Below are the code and all the weights of a small trained network. Each question names an input and a class and asks about switching units off, where a switched-off unit gives its printed mean instead of its output.

import numpy as np


def w(rows, s, z=0):
    codes = np.array(rows[::2]) - 128.0
    scale = np.full(codes.shape[1], s)
    scale[-1] = z or s
    return codes * scale


def f(y):
    return y / 2 * (1 + np.tanh(0.7978845608 * (y + 0.044715 * y**3)))


def log_softmax(a):
    a = a - a.max(-1, keepdims=True)
    return a - np.log(np.exp(a).sum(-1, keepdims=True))


def net(x, mask):
    res = np.array(x, float).reshape(1, 5) / 4 @ E
    y = f(res @ A[0][:, :-1].T + A[0][:, -1])
    res = res + np.where(mask, y, B[0][:, -1]) @ B[0][:, :-1]
    return log_softmax(res[-1] @ U[:, :-1].T + U[:, -1])


A, B = {}, {}
E = w([
[240,84,120,133,131,142,164,214,86,162],'x0',
[101,138,173,45,134,241,106,118,82,117],'x1',
[157,219,146,71,178,133,97,69,81,80],'x2',
[107,122,88,130,107,91,118,163,56,94],'x3',
[125,178,221,156,2,165,216,113,161,56],'x4',
],0.0069)
A[0] = w([
[128,128,128,128,128,127,128,128,128,128,124],'neuron 1',
[101,222,193,128,73,150,165,63,162,58,167],'neuron 2',
[135,121,75,137,195,63,59,111,138,159,102],'neuron 3',
[149,125,62,140,213,49,46,107,141,165,47],'neuron 4',
[128,128,128,128,128,128,128,128,128,128,128],'neuron 5',
[176,130,200,78,132,220,156,145,114,148,234],'neuron 6',
[90,255,211,130,69,145,167,31,180,30,204],'neuron 7',
[145,129,145,114,126,150,139,137,116,130,53],'neuron 8',
[36,125,104,134,133,102,66,86,141,122,57],'neuron 9',
[81,179,151,120,77,130,135,110,104,57,236],'neuron 10',
[93,192,152,80,156,165,89,38,132,115,132],'neuron 11',
[133,82,108,239,87,72,183,157,199,152,213],'neuron 12',
[108,77,120,186,83,116,164,164,165,145,81],'neuron 13',
[97,160,165,127,155,144,114,37,222,158,161],'neuron 14',
[101,158,160,128,154,140,115,46,212,152,160],'neuron 15',
[172,206,119,70,184,122,86,86,79,104,23],'neuron 16',
[174,132,128,203,99,90,203,150,163,125,251],'neuron 17',
[16,91,110,79,160,172,43,89,136,171,225],'neuron 18',
[119,90,116,230,85,77,178,145,203,148,140],'neuron 19',
[171,131,191,89,130,206,153,147,111,140,213],'neuron 20',
[128,128,128,128,127,128,127,128,128,128,130],'neuron 21',
],0.0073,0.0018)
B[0] = w([
[128,129,128,128,128,128,128,128,129,128,128],'neuron 1',
[58,104,107,116,142,87,112,119,28,85,220],'neuron 2',
[117,144,82,83,166,127,83,97,117,95,203],'neuron 3',
[116,154,76,74,175,122,74,87,114,81,218],'neuron 4',
[128,128,128,128,128,128,128,128,128,128,128],'neuron 5',
[152,80,103,107,138,172,105,152,169,156,191],'neuron 6',
[38,82,108,118,139,72,113,127,1,81,254],'neuron 7',
[135,125,120,125,131,135,122,129,141,135,127],'neuron 8',
[144,100,84,85,156,177,86,134,152,140,165],'neuron 9',
[89,72,94,104,146,136,100,140,86,113,183],'neuron 10',
[126,81,141,143,108,139,143,169,132,146,186],'neuron 11',
[127,52,171,160,85,138,165,221,131,169,233],'neuron 12',
[149,143,182,165,97,122,173,146,144,156,177],'neuron 13',
[155,81,151,145,103,164,148,183,162,168,176],'neuron 14',
[152,86,149,142,106,159,146,169,159,165,170],'neuron 15',
[146,165,191,183,99,99,183,112,143,132,170],'neuron 16',
[101,60,136,135,116,135,135,174,108,145,203],'neuron 17',
[106,48,70,88,148,145,83,158,111,122,204],'neuron 18',
[140,92,179,164,88,133,171,171,138,168,211],'neuron 19',
[149,85,104,109,137,168,107,150,165,151,180],'neuron 20',
[128,128,128,128,128,128,128,128,127,129,128],'neuron 21',
],0.0097,0.0084)
U = w([
[130,126,191,183,94,110,195,143,126,140,156],'0',
[174,116,134,127,122,156,133,140,201,150,123],'1',
[94,121,96,101,144,119,97,119,95,100,179],'2',
[159,254,124,121,144,97,122,70,143,97,3],'3',
],0.015,0.0029)

Each question gives the input, the list of numbers given to net, and the class t.
The units are the neurons (one row each of A and B). Each row of codes is followed by its name. A weight is (code - 128) times the scale printed after its matrix; where a second scale follows, it is the last column's (A, B and U).
mask holds one flag per neuron, in row order. A switched-off neuron (its flag False) gives its mean, the last column of its row in B, instead of its output. The means were averaged over made-up inputs and are rounded, as every weight is.
A unit's drop is (log p(t) with every unit on - log p(t) with that unit switched off) / (log p(t) with every unit on - log p(t) with every unit switched off).
The circuit of an input: a set's keep is (log p(t) with only the set's units on - log p(t) with every unit switched off) / (log p(t) with every unit on - log p(t) with every unit switched off). Starting from the 12 units with the biggest drops (on a tie, the unit counted first), units are removed one at a time, each time the one whose removal leaves the highest keep (on an exact tie, the one counted first), for as long as the keep stays at least 0.8.
circuit, biggest first: the units of the circuit, biggest drop first
top k neurons: the k neurons with the biggest drops, biggest first
drop when u is switched off: that unit's drop, to one decimal
input [5,-8,-3,-6,-6], class 0: circuit, biggest first : (neuron 12)
input [5,5,-1,4,3], class 1: circuit, biggest first : (neuron 7; neuron 6)
input [5,-8,-6,0,-8], class 1: top 2 neurons : (neuron 4; neuron 7)
input [-4,-6,-8,5,-6], class 1: top 4 neurons : (neuron 7; neuron 12; neuron 19; neuron 2)
input [5,4,8,-6,0], class 1: top 2 neurons : (neuron 6; neuron 20)
input [8,7,1,-7,7], class 2: top 2 neurons : (neuron 7; neuron 2)
input [-7,4,-1,-7,-8], class 1: top 4 neurons : (neuron 7; neuron 14; neuron 2; neuron 15)
input [5,-3,5,5,2], class 0: top 2 neurons : (neuron 4; neuron 3)
input [-8,-5,-6,0,-1], class 1: top 4 neurons : (neuron 9; neuron 7; neuron 2; neuron 16)
input [6,3,5,4,-4], class 3: drop when neuron 5 is switched off : 0.0
input [2,2,2,-7,6], class 2: drop when neuron 7 is switched off : 0.1
input [3,1,-2,-8,0], class 1: drop when neuron 7 is switched off : 0.2
input [3,-2,-5,-5,-4], class 0: drop when neuron 6 is switched off : 0.2
input [-3,2,-2,-2,8], class 2: circuit, biggest first : (neuron 7)
